Below is a small trained network, with its code and all its weights. Each question gives an input and a class and asks what happens when units are switched off, that is, made to give their printed mean instead of their output.

import numpy as np


def w(rows, s, z=0):
    codes = np.array(rows[::2]) - 128.0
    scale = np.full(codes.shape[1], s)
    scale[-1] = z or s
    return codes * scale


def f(y):
    return np.maximum(y, 0)


def log_softmax(a):
    a = a - a.max(-1, keepdims=True)
    return a - np.log(np.exp(a).sum(-1, keepdims=True))


def net(x, mask):
    res = np.array(x, float).reshape(1, 3) / 4 @ E
    y = f(res @ A[0][:, :-1].T + A[0][:, -1])
    res = res + np.where(mask, y, B[0][:, -1]) @ B[0][:, :-1]
    return log_softmax(res[-1] @ U[:, :-1].T + U[:, -1])


A, B = {}, {}
E = w([
[47,135,183,39],'x0',
[64,19,113,155],'x1',
[48,173,6,122],'x2',
],0.014)
A[0] = w([
[69,84,126,133,89],'neuron 1',
[119,185,168,5,86],'neuron 2',
[179,144,70,213,117],'neuron 3',
[114,57,101,176,100],'neuron 4',
[124,106,116,221,71],'neuron 5',
[131,133,93,125,247],'neuron 6',
[163,206,119,141,85],'neuron 7',
[68,127,116,90,127],'neuron 8',
[76,161,79,147,110],'neuron 9',
[82,163,32,140,63],'neuron 10',
[136,84,197,136,71],'neuron 11',
],0.017,0.013)
B[0] = w([
[93,70,52,103,183],'neuron 1',
[103,70,98,175,251],'neuron 2',
[80,140,162,213,245],'neuron 3',
[163,106,81,39,199],'neuron 4',
[89,143,89,166,187],'neuron 5',
[66,168,202,48,230],'neuron 6',
[120,36,5,51,194],'neuron 7',
[139,153,145,203,206],'neuron 8',
[185,118,162,180,213],'neuron 9',
[194,101,141,146,237],'neuron 10',
[141,78,137,161,199],'neuron 11',
],0.014,0.016)
U = w([
[124,106,55,105,140],'0',
[253,100,212,173,106],'1',
[50,134,153,177,163],'2',
[57,155,234,105,245],'3',
[150,173,138,55,72],'4',
[133,187,117,68,89],'5',
[156,183,144,68,72],'6',
],0.017,0.012)

Each question gives the input, the list of numbers given to net, and the class t.
The units are the neurons (one row each of A and B). Each row of codes is followed by its name. A weight is (code - 128) times the scale printed after its matrix; where a second scale follows, it is the last column's (A, B and U).
mask holds one flag per neuron, in row order. A switched-off neuron (its flag False) gives its mean, the last column of its row in B, instead of its output. The means were averaged over made-up inputs and are rounded, as every weight is.
A unit's drop is (log p(t) with every unit on - log p(t) with that unit switched off) / (log p(t) with every unit on - log p(t) with every unit switched off).
The circuit of an input: a set's keep is (log p(t) with only the set's units on - log p(t) with every unit switched off) / (log p(t) with every unit on - log p(t) with every unit switched off). Starting from all 11 units, units are removed one at a time, each time the one whose removal leaves the highest keep (on an exact tie, the one counted first), for as long as the keep stays at least 0.8.
units of the circuit, in order: the units of the circuit, biggest drop first
k most important neurons: the k neurons with the biggest drops, biggest first
drop of u: that unit's drop, to one decimal
input [-7,0,6], class 2: 4 most important neurons	[neuron 3; neuron 5; neuron 6; neuron 11]
input [-4,5,-2], class 0: units of the circuit, in order	[neuron 4]
input [2,-1,-3], class 3: units of the circuit, in order	[neuron 10; neuron 7]
input [-7,-5,7], class 1: 3 most important neurons	[neuron 10; neuron 9; neuron 3]
input [7,-1,-6], class 2: 2 most important neurons	[neuron 10; neuron 2]
input [-4,2,5], class 1: 2 most important neurons	[neuron 10; neuron 9]
input [6,6,7], class 1: 4 most important neurons	[neuron 9; neuron 10; neuron 8; neuron 7]
input [7,2,7], class 1: units of the circuit, in order	[neuron 10; neuron 9]
input [-1,1,-3], class 3: units of the circuit, in order	[neuron 10; neuron 2]
input [7,-5,0], class 2: 2 most important neurons	[neuron 2; neuron 4]
input [6,-3,-2], class 2: 4 most important neurons	[neuron 2; neuron 6; neuron 10; neuron 7]
input [-5,-4,-4], class 2: 3 most important neurons	[neuron 3; neuron 10; neuron 4]
input [-4,-4,-4], class 0: 4 most important neurons	[neuron 7; neuron 9; neuron 10; neuron 8]
input [6,7,4], class 0: units of the circuit, in order	[neuron 1]
input [-7,-2,5], class 2: 3 most important neurons	[neuron 3; neuron 6; neuron 5]
input [-1,3,-2], class 3: 2 most important neurons	[neuron 7; neuron 2]
input [-3,-8,0], class 0: drop of neuron 7	2.1
input [2,-2,4], class 1: drop of neuron 9	0.2
input [-3,2,7], class 1: drop of neuron 10	0.5
input [3,-8,-6], class 0: units of the circuit, in order	[neuron 7]
